How the items are linked:
state | ξ η λ
q187 | q316 q415 q500
q329 | q711 q720 q885
q351 | q244 q159 q824
q683 | q331 q212 q257
q282 | q910 q58 q346
q118 | q666 q742 q212
q513 | q187 q296 q296
q324 | q331 q626 q349
q802 | q909 q349 q415
q831 | q351 q49 q29
q832 | q994 q831 q940
q281 | q145 q325 q720
q159 | q831 q295 q244
q212 | q821 q666 q331
q98 | q500 q187 q742
q140 | q118 q349 q324
q244 | q29 q831 q463
q711 | q329 q74 q564
q633 | q626 q600 q324
q206 | q29 q264 q460
q935 | q60 q460 q842
q41 | q130 q151 q140
q666 | q901 q266 q742
q193 | q914 q829 q901
q460 | q708 q82 q60
q145 | q74 q647 q711
q885 | q151 q727 q445
q130 | q742 q500 q118
q257 | q797 q331 q290
q813 | q460 q206 q935
q708 | q935 q813 q244
q82 | q281 q940 q351
q463 | q994 q29 q264
q819 | q829 q257 q266
q58 | q795 q329 q910
q910 | q788 q795 q499
q415 | q600 q909 q316
q478 | q952 q164 q203
q600 | q445 q885 q666
q940 | q206 q145 q813
q49 | q159 q480 q463
q346 | q795 q910 q689
q564 | q885 q329 q600
q899 | q142 q120 q995
q264 | q940 q832 q82
q901 | q212 q118 q683
q824 | q480 q244 q994
q952 | q665 q460 q940
q842 | q499 q206 q58
q647 | q281 q758 q82
q290 | q164 q193 q478
q909 | q296 q647 q513
q266 | q97 q829 q266
q197 | q193 q746 q260
q325 | q647 q473 q145
q74 | q296 q281 q329
q299 | q478 q290 q665
q296 | q415 q802 q187
q795 | q282 q847 q788
q295 | q197 q97 q831
q994 | q264 q463 q206
q914 | q290 q130 q299
q499 | q473 q788 q325
q727 | q564 q869 q647
q720 | q711 q145 q847
q473 | q626 q346 q847
q320 | q266 q819 q502
q349 | q995 q899 q346
q120 | q324 q212 q142
q260 | q197 q819 q914
q995 | q802 q142 q296
q480 | q665 q665 q832
q655 | q746 q97 q197
q847 | q58 q842 q647
q97 | q502 q320 q746
q797 | q819 q680 q480
q331 | q680 q821 q797
q164 | q299 q914 q203
q445 | q325 q151 q909
q788 | q346 q282 q473
q869 | q842 q935 q847
q151 | q600 q564 q633
q742 | q140 q41 q666
q758 | q600 q869 q795
q29 | q824 q351 q832
q821 | q683 q120 q680
q746 | q260 q502 q193
q680 | q257 q680 q995
q142 | q349 q324 q802
q502 | q655 q266 q164
q626 | q120 q445 q899
q203 | q480 q952 q49
q500 | q41 q316 q742
q665 | q665 q478 q203
q689 | q325 q499 q281
q60 | q869 q708 q758
q316 | q98 q711 q829
q829 | q320 q797 q97

The rows follow the links: the fewer symbols apart two items are, the more alike their rows tend to be.

Here are some items, each with a row of numbers. One shown again gets a slightly different row.
q901 [7, 31, -11, -146, 169, 18, -154, 105, 65, 76, -263, 74, 6, 10, 260, -39, 118, -138, -86, -58, 45, 84, 130, -177, -84, -170, 182, 49, -126, -34, -124, 112, -24, 22, 0, 30, 70, -180, -106, -125, 103, -38, 1, 144, -203, -140, 61, 197, 175, 118, -45, -110, -54, 64]
q869 [-28, -43, -43, 38, 137, 166, 46, -53, -125, 7, 200, 55, 139, -156, -301, 33, 145, 84, -102, -36, -15, -215, -127, 15, -132, -60, 27, -47, -20, 215, -14, 81, -36, -112, 45, -14, 153, -26, 70, 2, -22, 58, 9, -205, 0, -192, -1, 223, -123, 13, 243, 105, -34, -161]
q299 [-160, -62, -7, -51, 86, -290, 5, 73, -23, 130, -29, -197, 1, -56, 151, 139, 88, -65, 47, 75, -80, 54, -24, 72, 43, 84, 128, 116, 34, -76, 66, 79, 110, -280, -206, -58, -230, 104, 95, -52, -89, -128, 121, -5, -107, 204, -105, 129, -79, -119, 87, 28, 123, 131]
q415 [-77, 53, 31, -9, -24, -9, 74, -155, 18, -185, 98, -24, 84, -137, -129, 7, -364, -31, 17, 10, 90, -49, 167, 309, -69, 109, -73, -199, -32, 113, 48, -124, 40, 77, -174, -169, -29, 5, -115, 191, -74, -30, 97, 28, 32, -9, 37, -187, 47, -21, -255, 16, 102, 8]
q564 [203, -216, -58, 24, -70, 4, -131, -89, 150, -182, -41, 249, 131, -45, 85, -80, -42, 73, 273, 0, 85, -69, 36, -16, -131, -34, -33, -96, -122, 41, 184, -10, -42, 211, 59, 120, -28, 156, 166, 42, 16, -31, 120, 109, -146, 27, 20, 18, 30, 157, 239, 86, 41, -29]
q832 [203, 111, 105, 43, -124, -122, 54, 42, 207, 243, 9, -120, -51, 28, 33, -11, 67, 71, 70, -46, -169, 71, -124, -81, 157, 34, -177, 48, 104, 81, 24, -171, -218, 195, -20, -40, -137, 74, 128, -125, -21, 76, -148, -29, 214, 22, 99, 6, -10, -117, -23, -18, -223, 70]
q513 [-109, 56, 31, 2, -30, -1, 113, -153, -8, -161, 127, -49, 69, -136, -139, 12, -366, -39, -12, 22, 61, -38, 117, 308, -34, 119, -98, -173, -6, 92, 28, -133, 46, 42, -174, -164, -38, 34, -106, 186, -77, -38, 70, -14, 69, 5, 3, -206, 31, -54, -271, 3, 96, -3]
q118 [46, 88, -10, -189, 221, -21, -37, 68, 101, 22, -272, 69, 49, -2, 189, -49, 70, -139, -104, -60, 80, 53, 171, -89, -58, -177, 182, -16, -137, 63, 28, 79, -118, 62, -48, -105, 102, -217, -80, -98, 44, -9, -15, 171, -245, -165, 129, 136, 170, 57, -85, -68, -30, 94]
q349 [-205, 88, -2, 82, -15, 8, 14, -46, -88, -85, 85, 119, 20, -87, 49, 44, -238, -114, -119, 51, 104, 75, 4, -15, 32, 40, -39, -131, -48, 21, -152, -41, 124, -55, 128, -57, 31, -146, -297, 46, -111, -145, 1, -86, 260, 11, 4, -172, 124, 9, -356, -96, 64, 139]
q813 [-41, 61, 70, 39, 145, 113, 72, -27, -32, 137, 199, -89, 89, -216, -250, 41, 112, 68, -128, -61, -136, -153, -109, 39, -89, -9, -23, -46, 20, 290, -115, -1, -98, -75, -79, -77, 39, -21, 32, -45, -18, 86, -52, -217, 77, -233, 54, 246, -57, -81, 121, 53, -138, -127]
q159 [197, 113, 112, 36, -172, -79, 44, 61, 179, 189, -56, -132, -154, 157, 61, -62, 22, 84, 81, -24, -142, 132, -49, -65, 204, 56, -197, 85, 130, -44, 4, -168, -175, 212, -19, 2, -128, 79, 108, -78, 48, 131, -166, 43, 173, 63, 69, -120, 15, -101, -85, -57, -212, 45]
q58 [14, -66, -124, 43, -5, 70, 137, 28, -261, -164, 33, 180, -2, 204, -160, 22, 158, 30, -54, 53, 100, -98, -167, -109, 78, -79, 20, 64, 10, -80, 230, 96, -28, -141, 279, 35, 218, -101, 34, 5, -75, -6, -38, -59, 16, 47, -85, -110, -199, -22, 185, 105, 96, -13]
q727 [176, -224, -67, 49, -31, 62, -85, -100, 83, -172, 67, 227, 185, -101, -55, -59, 40, 95, 229, 14, 73, -148, -25, 0, -183, -17, -26, -109, -111, 115, 130, 43, -36, 156, 81, 98, 35, 154, 161, 61, 15, 23, 103, 8, -112, -44, 35, 117, -27, 145, 327, 133, 15, -90]
q847 [32, -103, -142, 72, 6, 113, 111, -10, -227, -155, 118, 209, 73, 93, -244, 7, 161, 67, -18, 35, 79, -148, -186, -87, 5, -87, 0, 18, -14, -1, 193, 122, -32, -112, 262, 45, 234, -65, 74, 37, -65, 30, -18, -112, 18, -16, -54, -20, -191, 22, 266, 120, 83, -63]
q708 [-33, 78, 63, 15, 137, 136, 67, -16, -38, 159, 210, -98, 99, -206, -290, 34, 101, 63, -154, -74, -116, -160, -109, 33, -97, -36, -13, -45, 30, 261, -130, 10, -84, -60, -50, -93, 50, -19, 36, -41, -2, 93, -72, -228, 68, -228, 57, 246, -64, -66, 108, 45, -130, -124]
q260 [-100, -14, 21, -51, -36, 107, -72, 56, -99, 6, -26, -267, -189, 156, -43, -64, 50, 46, -44, -19, -58, 54, 143, 101, -24, 60, 78, 149, 122, -295, -151, 75, 218, -126, -139, 134, -38, 137, 56, 75, 206, 114, 8, 48, -201, 56, -132, -52, -51, 17, 49, -59, 74, -222]
q665 [-96, -46, 17, 3, 53, -328, 37, 58, 7, 196, -2, -166, 23, -86, 173, 146, 93, -61, 85, 72, -118, 41, -106, 24, 81, 96, 41, 96, 40, -16, 72, 22, 32, -217, -141, -74, -272, 117, 112, -82, -142, -125, 83, -40, 2, 216, -84, 117, -88, -152, 67, 36, 70, 190]
q264 [202, 120, 109, 67, -72, -50, 107, 17, 196, 243, 72, -116, -8, -38, -54, -15, 71, 98, 54, -41, -170, 32, -161, -62, 100, 20, -184, 7, 80, 164, -14, -128, -241, 170, -3, -71, -87, 60, 110, -106, -10, 108, -158, -87, 223, -61, 122, 79, -19, -115, 26, 0, -260, 43]
q329 [189, -219, -94, 48, -123, -9, -89, -104, 109, -210, -25, 236, 112, 8, 43, -61, -22, 91, 301, 40, 98, -77, 9, -10, -92, -8, -49, -70, -78, 2, 232, -9, -45, 186, 103, 118, 1, 169, 184, 61, 16, -6, 111, 101, -132, 95, -10, -39, -30, 138, 239, 115, 77, -24]
q266 [-61, -4, 36, -77, -22, 202, -76, 59, -65, -30, -56, -202, -199, 157, -40, -93, 33, 44, -69, -28, -33, 45, 184, 64, -70, 15, 94, 105, 81, -255, -195, 104, 177, -48, -108, 148, 23, 88, 13, 72, 277, 165, -6, 83, -211, -18, -86, -32, 11, 62, 23, -74, 40, -256]
q647 [135, -209, -80, 122, -77, 69, -7, -121, -20, -213, 144, 243, 137, -44, -181, -22, -14, 131, 185, 18, 85, -172, -107, 45, -87, 14, -105, -102, -64, 109, 201, -47, -54, 109, 129, 102, 64, 138, 154, 99, -51, -4, 79, -55, -1, 6, -39, -18, -117, 85, 266, 156, 56, -89]
q203 [-81, -36, 30, 0, 29, -337, 29, 76, 34, 199, -4, -191, 12, -59, 164, 149, 99, -41, 84, 66, -139, 59, -111, 45, 103, 119, 23, 110, 53, -25, 69, -10, 22, -198, -183, -59, -260, 114, 124, -96, -133, -130, 56, -31, 4, 223, -82, 116, -81, -160, 71, 22, 42, 168]
q281 [184, -215, -83, 114, -147, 6, -28, -91, 23, -238, 56, 239, 97, 52, -42, -46, 4, 126, 273, 60, 89, -106, -106, -20, -23, 23, -113, -59, -44, 11, 234, -27, -54, 129, 183, 139, 27, 172, 178, 57, -22, -5, 70, 12, -3, 87, -36, -88, -105, 77, 278, 148, 67, -27]
q145 [197, -211, -87, 99, -154, 6, -64, -99, 81, -196, 55, 205, 116, 7, -27, -38, -30, 110, 298, 36, 73, -103, -59, -4, -69, 29, -98, -69, -58, 34, 213, -19, -43, 160, 121, 109, -12, 191, 197, 62, -23, 13, 105, 28, -38, 105, -8, -32, -82, 81, 284, 149, 41, -22]
q29 [215, 124, 105, 61, -122, -70, 70, 25, 186, 223, -13, -112, -88, 75, 33, -38, 38, 94, 62, -30, -150, 88, -113, -71, 168, 28, -187, 28, 116, 81, -14, -186, -218, 224, -5, -27, -93, 35, 91, -122, 16, 91, -171, -7, 212, -6, 106, -36, 9, -107, -56, -23, -248, 62]

Each walk starts at a row. The symbols on each line, taken left to right, move it on to the next item.
Each answer is a row, close to the row of the item it stands for.
---
[117, 26, 86, 73, 0, -46, 77, -20, 112, 226, 178, -106, 89, -163, -162, 24, 100, 114, 38, -30, -175, -84, -178, 3, 20, 33, -141, -10, 61, 264, -17, -89, -180, 65, -40, -69, -90, 93, 163, -92, -42, 68, -82, -169, 161, -96, 110, 209, -77, -115, 157, 49, -207, -18]
λ η λ: [-55, 49, 59, 20, 136, 89, 66, -20, -33, 169, 201, -108, 119, -230, -254, 49, 114, 36, -132, -57, -130, -148, -134, 46, -102, -25, 2, -41, 16, 276, -111, 38, -57, -93, -70, -85, 32, -11, 51, -25, -29, 82, -51, -230, 72, -192, 57, 277, -66, -76, 121, 53, -117, -101]
λ ξ η η η: [204, 7, 50, 110, -66, 3, 53, -33, 158, 151, 179, -47, 87, -105, -185, -18, 60, 130, 73, -53, -145, -98, -201, -19, 9, 11, -192, -39, 55, 224, 33, -109, -203, 167, 12, -30, -25, 121, 189, -40, -50, 106, -95, -139, 182, -84, 107, 136, -89, -48, 175, 76, -217, -38]
---
[-171, -72, -15, -57, 82, -233, -40, 87, -59, 138, -50, -201, -24, -39, 175, 126, 125, -84, 2, 65, -92, 61, 4, 43, 4, 55, 156, 152, 29, -166, -13, 96, 159, -274, -174, 9, -217, 96, 76, -53, -38, -119, 118, 10, -156, 189, -132, 135, -60, -74, 88, -27, 124, 61]
λ η ξ ξ ξ: [-113, -37, 38, 11, 104, -249, 66, 35, 8, 209, 94, -186, 79, -187, 40, 153, 140, -25, 39, 57, -156, -25, -148, 60, 13, 89, 47, 56, 35, 124, 9, 32, -2, -230, -169, -107, -224, 96, 106, -85, -138, -83, 70, -105, 25, 119, -61, 200, -107, -181, 130, 53, 14, 117]
η η ξ λ ξ: [193, -212, -72, 39, -125, -16, -70, -107, 136, -232, -19, 201, 119, 9, 36, -65, -66, 89, 295, 33, 92, -65, 44, 38, -102, 12, -64, -84, -79, 15, 201, -26, -29, 198, 57, 93, -27, 195, 180, 85, 13, -3, 113, 108, -134, 93, 21, -43, -14, 119, 233, 97, 73, -30]
---
[120, -175, -137, 98, -136, 26, 8, -46, -94, -230, 35, 281, 55, 142, -74, -3, 32, 83, 155, 61, 136, -94, -146, -86, 43, -20, -70, -13, -31, -56, 258, 8, -13, 44, 255, 127, 121, 31, 111, 55, -67, -49, 41, -1, 36, 129, -65, -144, -126, 76, 211, 142, 108, 4]
λ η ξ λ: [197, -229, -103, 95, -135, 10, -66, -77, 60, -219, 16, 237, 106, 45, -16, -63, 9, 99, 266, 32, 92, -104, -57, -24, -71, -5, -62, -52, -68, -14, 219, 1, -28, 142, 121, 125, 18, 169, 209, 59, -6, -8, 93, 44, -78, 89, -19, -38, -75, 115, 299, 124, 78, -50]
η ξ ξ η: [-166, 71, 35, 66, -50, 6, 38, -129, -37, -132, 143, 19, 41, -166, -53, 44, -340, -47, -39, 45, 83, -1, 73, 172, -4, 131, -90, -176, -5, 71, -101, -120, 103, -8, -47, -106, -37, -31, -226, 145, -120, -106, 58, -66, 204, 16, 5, -193, 69, -18, -334, -35, 78, 51]
---
[-89, 4, 44, -88, -44, 186, -92, 50, -74, -2, -44, -224, -172, 136, -35, -67, -22, 22, -67, -26, -28, 52, 211, 73, -79, 43, 91, 120, 84, -295, -205, 104, 223, -75, -130, 128, -2, 112, -8, 89, 252, 145, 7, 66, -222, 3, -74, -50, 18, 80, 17, -87, 48, -232]
λ η ξ ξ: [-57, -4, 35, -53, -82, 176, -57, 49, -84, -22, -18, -243, -216, 181, -95, -84, 3, 70, -54, -34, -62, 56, 148, 95, -12, 58, 39, 117, 125, -285, -167, 41, 205, -43, -121, 166, 6, 135, 49, 87, 247, 133, -5, 59, -151, 32, -101, -107, -37, 45, 14, -66, 28, -270]
λ η ξ λ: [-57, -19, 29, -62, -65, 134, -32, 78, -90, 7, -16, -263, -212, 185, -69, -68, 19, 67, -48, -26, -69, 56, 151, 104, 1, 63, 55, 147, 133, -307, -129, 51, 197, -99, -138, 135, -27, 146, 79, 79, 220, 154, -20, 59, -174, 42, -98, -97, -56, 14, 26, -45, 57, -241]
---
[37, 92, -3, -210, 226, -81, 70, 12, 76, -16, -257, -21, 70, 33, 118, -30, 21, -124, -93, -53, 62, 15, 229, 75, -40, -126, 190, 3, -106, 62, 157, 45, -149, 44, -187, -191, 68, -164, -32, -28, 1, 8, 19, 198, -321, -124, 90, 95, 95, -20, -83, -15, 28, 64]
η λ λ λ λ: [58, 54, -10, -193, 187, 32, -52, 59, 108, -3, -266, 62, 50, 25, 171, -88, 65, -113, -83, -66, 80, 61, 188, -72, -92, -182, 186, 9, -133, 13, 9, 97, -86, 98, -68, -63, 117, -176, -60, -76, 94, 24, 0, 188, -291, -167, 126, 142, 165, 99, -46, -74, -36, 53]
ξ η λ ξ ξ η: [-20, 34, -22, -71, 108, 11, -173, 97, 85, 82, -194, 149, 29, -54, 281, -26, 67, -154, -85, -48, 45, 105, 58, -237, -62, -144, 144, 26, -138, 9, -182, 107, 6, 20, 110, 46, 47, -196, -160, -144, 67, -95, 0, 61, -43, -137, 83, 175, 226, 147, -90, -150, -49, 92]
---
[-52, 3, -9, -32, 60, 33, -221, 93, 84, 128, -164, 139, 4, -61, 290, -4, 98, -120, -66, -27, 19, 123, 15, -275, -52, -127, 139, 34, -117, -21, -251, 110, 63, 4, 133, 124, 27, -135, -167, -154, 67, -105, -1, 43, -3, -73, 25, 189, 197, 135, -61, -126, -62, 103]
η ξ λ η ξ η: [-112, -20, 1, 0, 45, 46, -210, 76, 48, 108, -114, 140, -13, -83, 294, 13, 61, -127, -26, 23, 31, 116, 3, -267, -46, -95, 102, 8, -94, -13, -301, 79, 109, -28, 166, 133, -13, -103, -201, -144, 59, -121, -5, 1, 76, -32, 23, 166, 218, 142, -106, -153, -56, 84]
ξ ξ η ξ η: [-140, -8, 12, 41, -12, 35, -245, 64, 22, 124, -41, 115, -46, -111, 261, 38, -5, -128, -58, 14, 16, 113, -33, -229, -37, -41, 60, 1, -77, -32, -328, 57, 177, -44, 155, 154, -56, -102, -202, -97, 26, -154, 17, -55, 153, -17, -35, 111, 198, 126, -141, -153, -33, 104]
---
[-16, 114, -5, -154, 196, -32, 14, 11, 53, -49, -236, 111, 76, -29, 172, -36, -57, -175, -117, -50, 110, 56, 171, -9, -20, -123, 136, -65, -136, 116, 41, 0, -111, 79, -27, -162, 118, -262, -175, -59, -30, -66, -13, 139, -142, -165, 119, 37, 200, 41, -239, -87, 5, 133]
ξ λ ξ ξ η ξ: [-70, 3, 1, 12, 48, 28, -232, 72, 53, 111, -109, 171, -14, -114, 283, 14, 47, -121, -47, 0, 36, 114, -19, -265, -34, -97, 84, -12, -110, 5, -273, 69, 91, -6, 171, 123, 19, -139, -212, -134, 42, -131, 15, 6, 94, -59, 16, 143, 216, 140, -112, -122, -62, 108]
ξ λ η λ ξ: [-103, -19, 32, -61, -37, 191, -170, 82, -67, 46, -55, -177, -194, 110, 28, -80, 53, 19, -68, -17, -43, 64, 138, -1, -51, 27, 107, 143, 77, -276, -287, 116, 249, -96, -67, 205, -29, 89, -15, 37, 225, 87, 3, 36, -154, 10, -112, 9, 51, 97, 9, -108, 35, -207]
---
[-120, -15, 9, 11, -31, 32, -264, 125, 30, 171, -80, -38, -116, -21, 261, 10, 54, -91, -59, -10, -33, 148, 20, -213, -23, -28, 88, 100, -33, -180, -340, 92, 226, -77, 53, 197, -86, -8, -105, -76, 126, -86, 18, -6, 30, 32, -65, 153, 149, 137, -72, -152, -47, 6]
η ξ ξ λ η η: [-143, -71, -1, -11, 72, -297, 46, 74, -26, 145, 9, -195, 27, -90, 144, 148, 117, -80, 61, 90, -95, 46, -64, 67, 54, 82, 97, 109, 35, -47, 50, 46, 81, -270, -179, -60, -249, 105, 96, -82, -119, -128, 103, -35, -58, 205, -120, 130, -92, -139, 85, 27, 107, 139]
λ ξ η λ λ: [139, 78, 102, 38, -126, -219, 57, 60, 183, 239, -52, -157, -92, 81, 133, 35, 36, 28, 94, 4, -167, 152, -107, -55, 218, 74, -143, 83, 120, -15, 55, -149, -143, 110, -46, -36, -197, 98, 134, -109, -34, 9, -95, 26, 154, 143, 45, -27, -18, -134, -48, -20, -162, 153]
